Here is a tiny trained network, its code and every weight. The questions are about switching its units off for an input and a class, where a switched-off unit gives its printed mean instead of its output.

import numpy as np


def w(rows, s, z=0):
    codes = np.array(rows[::2]) - 128.0
    scale = np.full(codes.shape[1], s)
    scale[-1] = z or s
    return codes * scale


def f(y):
    return np.maximum(y, 0)


def log_softmax(a):
    a = a - a.max(-1, keepdims=True)
    return a - np.log(np.exp(a).sum(-1, keepdims=True))


def net(x, mask):
    res = np.array(x, float).reshape(1, 3) / 4 @ E
    y = f(res @ A[0][:, :-1].T + A[0][:, -1])
    res = res + np.where(mask, y, B[0][:, -1]) @ B[0][:, :-1]
    return log_softmax(res[-1] @ U[:, :-1].T + U[:, -1])


A, B = {}, {}
E = w([
[86,247,82,107,165],'x0',
[161,98,17,96,172],'x1',
[206,147,153,209,222],'x2',
],0.015)
A[0] = w([
[99,92,175,113,58,220],'n1',
[156,67,38,92,136,254],'n2',
[152,154,32,108,183,76],'n3',
[186,149,148,220,224,178],'n4',
[87,146,207,146,122,231],'n5',
[93,247,109,109,151,204],'n6',
],0.014,0.0066)
B[0] = w([
[139,91,80,179,26,210],'n1',
[137,57,73,100,202,225],'n2',
[84,153,13,205,87,212],'n3',
[185,199,151,231,160,254],'n4',
[153,181,173,135,37,203],'n5',
[18,218,159,95,70,251],'n6',
],0.011,0.021)
U = w([
[135,133,51,192,76,161],'0',
[228,97,228,142,128,227],'1',
[153,37,59,28,159,179],'2',
[198,67,104,155,237,96],'3',
[95,138,157,3,68,132],'4',
[135,199,190,120,139,2],'5',
[65,122,46,12,150,134],'6',
],0.011,0.0034)

Each question gives the input, the list of numbers given to net, and the class t.
The units are the neurons (one row each of A and B). Each row of codes is followed by its name. A weight is (code - 128) times the scale printed after its matrix; where a second scale follows, it is the last column's (A, B and U).
mask holds one flag per neuron, in row order. A switched-off neuron (its flag False) gives its mean, the last column of its row in B, instead of its output. The means were averaged over made-up inputs and are rounded, as every weight is.
A unit's drop is (log p(t) with every unit on - log p(t) with that unit switched off) / (log p(t) with every unit on - log p(t) with every unit switched off).
The circuit of an input: a set's keep is (log p(t) with only the set's units on - log p(t) with every unit switched off) / (log p(t) with every unit on - log p(t) with every unit switched off). Starting from all 6 units, units are removed one at a time, each time the one whose removal leaves the highest keep (on an exact tie, the one counted first), for as long as the keep stays at least 0.8.
units of the circuit, in order: the units of the circuit, biggest drop first
top k neurons: the k neurons with the biggest drops, biggest first
drop when u is switched off: that unit's drop, to one decimal
input [6,0,6], class 5: units of the circuit, in order -> n1
input [5,0,4], class 5: top 2 neurons -> n1; n6
input [-1,6,-2], class 2: top 2 neurons -> n6; n4
input [0,3,3], class 3: units of the circuit, in order -> n6; n1
input [7,0,8], class 5: top 3 neurons -> n6; n1; n4
input [7,-7,0], class 4: units of the circuit, in order -> n4; n6
input [0,1,5], class 3: units of the circuit, in order -> n6; n1
input [-3,6,-2], class 2: top 2 neurons -> n4; n6
input [0,8,7], class 3: top 2 neurons -> n2; n6
input [1,-2,-1], class 4: units of the circuit, in order -> n4; n3
input [0,6,-1], class 2: units of the circuit, in order -> n4; n2
input [-7,1,7], class 3: top 3 neurons -> n6; n5; n1
input [3,1,-6], class 6: top 2 neurons -> n4; n5
input [1,0,-5], class 4: units of the circuit, in order -> n4
input [0,2,2], class 3: top 3 neurons -> n6; n1; n5
input [2,-6,-7], class 4: top 2 neurons -> n4; n3
input [-1,7,6], class 3: top 2 neurons -> n6; n2
input [5,-3,0], class 4: top 2 neurons -> n4; n6
input [3,6,0], class 6: drop when n6 is switched off -> 0.0
input [-5,0,3], class 1: units of the circuit, in order -> n3
input [0,-1,2], class 1: drop when n6 is switched off -> 0.4
input [-2,8,-7], class 2: drop when n2 is switched off -> 0.1
input [-4,-2,5], class 1: drop when n6 is switched off -> 0.1
input [-2,-8,1], class 1: top 3 neurons -> n3; n6; n5
input [-1,8,1], class 3: top 2 neurons -> n2; n6
